Below is a small trained network, with its code and all its weights. Each question gives an input and a target symbol and asks what happens when units are switched off, that is, made to give their printed mean instead of their output.

import numpy as np


def w(rows, s, z=0):
    codes = np.array(rows[::2]) - 128.0
    scale = np.full(codes.shape[1], s)
    scale[-1] = z or s
    return codes * scale


def norm(h):
    return h / np.sqrt((h * h).mean(-1, keepdims=True) + 1e-5)


def f(y):
    return y / 2 * (1 + np.tanh(0.7978845608 * (y + 0.044715 * y**3)))


def softmax(a):
    e = np.exp(a - a.max(-1, keepdims=True))
    return e / e.sum(-1, keepdims=True)


def log_softmax(a):
    a = a - a.max(-1, keepdims=True)
    return a - np.log(np.exp(a).sum(-1, keepdims=True))


def net(x, mask):
    ids = ['ΓΔΛΨεξστ'.index(c) for c in x.split()]
    T = len(ids)
    res = E[ids] + P[:T]
    r = norm(res)
    for j in range(2):
        rows = slice(4 * j, 4 * j + 4)
        q, k, v = (r @ M[0][rows].T for M in (Q, K, V))
        z = softmax(np.where(np.tri(T) > 0, q @ k.T / 4**0.5, -1e9)) @ v
        o = O[0][rows]
        res = res + np.where(mask[j], z, o[:, -1]) @ o[:, :-1]
    y = f(norm(res) @ A[0][:, :-1].T + A[0][:, -1])
    res = res + np.where(mask[2:6], y, B[0][:, -1]) @ B[0][:, :-1]
    return log_softmax(norm(res)[-1] @ U[:, :-1].T + U[:, -1])


Q, K, V, O, A, B = {}, {}, {}, {}, {}, {}
E = w([
[119,183,102,148],'Γ',
[254,158,151,87],'Δ',
[103,95,144,34],'Λ',
[103,36,26,105],'Ψ',
[214,91,126,148],'ε',
[125,193,93,139],'ξ',
[138,208,85,123],'σ',
[126,135,164,120],'τ',
],0.007)
P = w([
[135,226,105,135],'0',
[254,58,66,156],'1',
[230,65,60,172],'2',
[207,77,48,173],'3',
[212,89,73,150],'4',
[212,104,55,150],'5',
],0.002)
Q[0] = w([
[79,115,25,129],'h1',
[106,134,56,230],'h1',
[133,100,188,29],'h1',
[193,126,235,142],'h1',
[38,67,34,111],'h2',
[175,203,55,162],'h2',
[128,253,85,179],'h2',
[67,43,116,49],'h2',
],0.0057)
K[0] = w([
[78,90,25,104],'h1',
[133,137,38,208],'h1',
[130,80,187,87],'h1',
[226,172,255,175],'h1',
[1,59,68,99],'h2',
[118,188,194,49],'h2',
[60,226,228,90],'h2',
[102,21,62,118],'h2',
],0.0057)
V[0] = w([
[185,127,51,121],'h1',
[113,139,53,121],'h1',
[60,86,77,101],'h1',
[77,106,234,78],'h1',
[185,147,92,31],'h2',
[252,137,150,22],'h2',
[106,28,91,96],'h2',
[53,86,254,82],'h2',
],0.0041)
O[0] = w([
[154,60,102,69,221],'h1',
[194,124,174,54,159],'h1',
[217,166,163,136,108],'h1',
[115,157,113,223,38],'h1',
[32,184,217,122,224],'h2',
[54,57,208,192,253],'h2',
[154,217,199,70,140],'h2',
[142,67,137,1,13],'h2',
],0.0038,0.0034)
A[0] = w([
[48,159,193,3,53],'n1',
[141,103,86,79,4],'n2',
[189,153,100,70,139],'n3',
[250,106,158,198,80],'n4',
],0.0061,0.0029)
B[0] = w([
[32,252,130,61,160],'n1',
[153,100,42,81,114],'n2',
[106,61,177,111,208],'n3',
[243,255,212,83,252],'n4',
],0.0046,0.0022)
U = w([
[147,192,81,158,4],'Γ',
[254,229,213,126,233],'Δ',
[46,233,192,38,178],'Λ',
[194,30,29,34,167],'Ψ',
[163,205,50,168,14],'ε',
[189,181,53,171,36],'ξ',
[141,206,73,167,49],'σ',
[39,105,156,227,221],'τ',
],0.0057,0.0035)

Each question gives the input, a string of symbols that net reads in full, and the target symbol t.
The units are the heads (4 rows each of Q, K, V and O) and the neurons (one row each of A and B). Each row of codes is followed by its name. A weight is (code - 128) times the scale printed after its matrix; where a second scale follows, it is the last column's (O, A, B and U).
mask holds one flag per unit, heads first, then neurons. A switched-off unit (its flag False) gives its mean, the last column of its rows in O or B, instead of its output. The means were averaged over made-up inputs and are rounded, as every weight is.
A unit's drop is (log p(t) with every unit on - log p(t) with that unit switched off) / (log p(t) with every unit on - log p(t) with every unit switched off).
The circuit of an input: a set's keep is (log p(t) with only the set's units on - log p(t) with every unit switched off) / (log p(t) with every unit on - log p(t) with every unit switched off). Starting from all 6 units, units are removed one at a time, each time the one whose removal leaves the highest keep (on an exact tie, the one counted first), for as long as the keep stays at least 0.8.
units of the circuit, in order: the units of the circuit, biggest drop first
k most important neurons: the k neurons with the biggest drops, biggest first
heads that matter: for each layer, one digit per head in row order, 1 if its drop is at least 0.15 and else 0, layers parted by /
drop of u: that unit's drop, to one decimal
input Δ Λ τ ξ, target τ: units of the circuit, in order : n4, h2
input τ σ Λ Δ Δ ξ, target Ψ: units of the circuit, in order : h2, h1
input Λ Δ σ ε Λ Γ, target Λ: heads that matter : 11
input Δ Γ ε Δ ε Γ, target τ: heads that matter : 01
input τ Ψ Δ ξ, target Ψ: heads that matter : 01
input Λ Δ Γ Ψ σ, target Λ: units of the circuit, in order : h2, h1, n4, n3
input τ σ Ψ Λ Γ, target Ψ: units of the circuit, in order : h2
input Δ σ σ, target τ: units of the circuit, in order : h2, n4
input Γ Λ τ, target τ: heads that matter : 10
input Λ τ τ σ Λ ξ, target Λ: units of the circuit, in order : h2, h1, n4
input Λ ε Γ, target Λ: units of the circuit, in order : h2, n1
input τ Ψ σ Δ τ, target τ: units of the circuit, in order : h1, n4
input Δ Λ Ψ ξ, target τ: units of the circuit, in order : h2, n4
input Δ Δ τ Ψ Γ, target τ: most important neuron : n4
input τ Ψ σ σ, target Ψ: drop of h2 : 0.3
input Λ ξ Γ Ψ Λ ξ, target Λ: drop of n1 : 0.1
input Λ Ψ σ, target Λ: drop of n4 : 0.2
input τ Ψ Λ Δ Δ σ, target Ψ: drop of h2 : 1.0
